Here is a tiny trained network, its code and every weight. The questions are about switching its units off for an input and a class, where a switched-off unit gives its printed mean instead of its output.

import numpy as np


def w(rows, s, z=0):
    codes = np.array(rows[::2]) - 128.0
    scale = np.full(codes.shape[1], s)
    scale[-1] = z or s
    return codes * scale


def norm(h):
    return h / np.sqrt((h * h).mean(-1, keepdims=True) + 1e-5)


def f(y):
    return np.maximum(y, 0)


def log_softmax(a):
    a = a - a.max(-1, keepdims=True)
    return a - np.log(np.exp(a).sum(-1, keepdims=True))


def net(x, mask):
    res = np.array(x, float).reshape(1, 3) / 4 @ E
    u = 0
    for l in range(4):
        y = f(norm(res) @ A[l][:, :-1].T + A[l][:, -1])
        res = res + np.where(mask[u : u + 8], y, B[l][:, -1]) @ B[l][:, :-1]
        u += 8
    return log_softmax(norm(res)[-1] @ U[:, :-1].T + U[:, -1])


A, B = {}, {}
E = w([
[158,174,32,128,254],'x0',
[156,94,216,203,217],'x1',
[34,39,2,243,88],'x2',
],0.00075)
A[0] = w([
[67,93,194,145,65,58],'L0N0',
[147,147,209,179,172,70],'L0N1',
[99,150,142,158,200,57],'L0N2',
[98,146,86,116,172,26],'L0N3',
[91,79,185,202,186,1],'L0N4',
[118,175,80,97,155,60],'L0N5',
[73,89,45,27,101,55],'L0N6',
[156,132,90,3,85,37],'L0N7',
],0.0031,0.0009)
B[0] = w([
[209,68,91,111,116,254],'L0N0',
[140,190,81,158,90,242],'L0N1',
[177,111,128,138,83,183],'L0N2',
[231,52,106,109,110,162],'L0N3',
[179,224,124,178,91,228],'L0N4',
[194,66,109,125,106,177],'L0N5',
[194,190,230,254,152,241],'L0N6',
[114,143,161,225,136,236],'L0N7',
],0.0027,0.0014)
A[1] = w([
[70,95,95,141,131,50],'L1N0',
[175,143,124,156,133,255],'L1N1',
[46,171,137,132,120,9],'L1N2',
[123,108,174,164,129,89],'L1N3',
[78,115,145,111,131,100],'L1N4',
[111,114,84,130,96,58],'L1N5',
[144,78,99,159,133,206],'L1N6',
[112,151,152,4,155,55],'L1N7',
],0.0036,0.00086)
B[1] = w([
[19,88,152,130,190,139],'L1N0',
[36,133,161,57,90,251],'L1N1',
[187,134,113,142,156,128],'L1N2',
[157,108,90,101,162,164],'L1N3',
[130,95,130,164,97,128],'L1N4',
[126,124,210,138,155,142],'L1N5',
[60,129,167,68,179,194],'L1N6',
[3,47,194,161,169,141],'L1N7',
],0.0024,0.0029)
A[2] = w([
[205,163,56,163,219,180],'L2N0',
[82,178,40,53,45,166],'L2N1',
[77,46,254,139,152,239],'L2N2',
[105,118,58,72,221,5],'L2N3',
[141,160,137,107,196,75],'L2N4',
[183,98,62,133,146,2],'L2N5',
[171,187,79,204,89,72],'L2N6',
[95,60,34,228,112,148],'L2N7',
],0.0025,0.00099)
B[2] = w([
[165,106,173,117,21,174],'L2N0',
[184,146,58,161,254,143],'L2N1',
[144,163,53,103,193,254],'L2N2',
[154,84,112,89,97,147],'L2N3',
[82,93,163,142,73,153],'L2N4',
[153,108,116,91,122,132],'L2N5',
[128,195,197,174,100,168],'L2N6',
[115,156,219,94,109,197],'L2N7',
],0.0027,0.0024)
A[3] = w([
[201,130,122,175,237,134],'L3N0',
[207,4,117,60,68,2],'L3N1',
[11,138,163,72,189,144],'L3N2',
[151,93,64,72,220,199],'L3N3',
[163,201,162,68,177,234],'L3N4',
[132,185,207,165,49,106],'L3N5',
[66,115,116,143,77,220],'L3N6',
[150,189,11,154,164,126],'L3N7',
],0.0026,0.0006)
B[3] = w([
[108,111,50,152,113,147],'L3N0',
[206,65,98,99,100,179],'L3N1',
[100,106,171,84,142,190],'L3N2',
[127,173,143,177,118,159],'L3N3',
[88,91,112,142,128,225],'L3N4',
[140,131,119,136,147,251],'L3N5',
[149,148,136,90,168,162],'L3N6',
[125,96,3,175,157,139],'L3N7',
],0.0052,0.0027)
U = w([
[47,107,191,69,180,154],'0',
[168,213,195,201,118,147],'1',
[212,54,102,76,91,149],'2',
[98,125,12,161,147,121],'3',
[99,155,78,104,91,2],'4',
],0.011,0.0072)

Each question gives the input, the list of numbers given to net, and the class t.
The units are the neurons (one row each of A and B). Each row of codes is followed by its name. A weight is (code - 128) times the scale printed after its matrix; where a second scale follows, it is the last column's (A, B and U).
mask holds one flag per neuron, layer by layer. A switched-off neuron (its flag False) gives its mean, the last column of its row in B, instead of its output. The means were averaged over made-up inputs and are rounded, as every weight is.
A unit's drop is (log p(t) with every unit on - log p(t) with that unit switched off) / (log p(t) with every unit on - log p(t) with every unit switched off).
most important unit: the unit with the biggest drop
top k neurons: the k neurons with the biggest drops, biggest first
top k neurons in layer l: the k neurons of layer l with the biggest drops, biggest first
drop when u is switched off: that unit's drop, to one decimal
input [1,-1,5], class 0: most important unit	L2N7
input [2,-8,-7], class 1: top 3 neurons in layer 0	(L0N7 L0N6 L0N5)
input [8,6,-1], class 2: top 2 neurons	(L2N0 L0N6)
input [-8,3,8], class 0: top 3 neurons in layer 1	(L1N6 L1N0 L1N5)
input [-1,-5,5], class 0: top 4 neurons	(L0N4 L0N1 L1N6 L2N7)
input [-2,-8,-6], class 1: top 2 neurons	(L0N7 L1N6)
input [7,-5,6], class 2: top 2 neurons	(L2N0 L0N3)
input [8,-8,-6], class 1: top 3 neurons	(L0N7 L0N6 L2N0)
input [2,3,-4], class 0: top 2 neurons	(L0N4 L0N6)
input [4,-5,-3], class 1: top 3 neurons	(L0N7 L0N6 L2N2)
input [6,5,3], class 2: top 3 neurons in layer 0	(L0N6 L0N7 L0N3)
input [0,0,5], class 0: top 2 neurons	(L2N7 L3N2)
input [4,1,-1], class 2: top 2 neurons	(L0N3 L2N2)
input [-4,1,5], class 0: most important unit	L1N6
input [-3,-2,-3], class 3: top 4 neurons	(L2N7 L0N7 L2N0 L2N2)
input [5,0,-6], class 0: top 2 neurons	(L1N7 L0N0)
input [8,6,0], class 2: top 2 neurons	(L2N0 L0N6)
input [-8,-8,1], class 1: top 2 neurons	(L0N6 L0N7)
input [-4,-8,7], class 1: top 2 neurons in layer 1	(L1N1 L1N7)
input [3,0,7], class 0: most important unit	L2N7
input [1,4,8], class 0: drop when L2N7 is switched off	0.4
input [4,-6,2], class 1: drop when L0N6 is switched off	0.8
input [-1,-5,-1], class 1: drop when L0N6 is switched off	0.1
input [2,0,7], class 0: drop when L2N7 is switched off	0.2
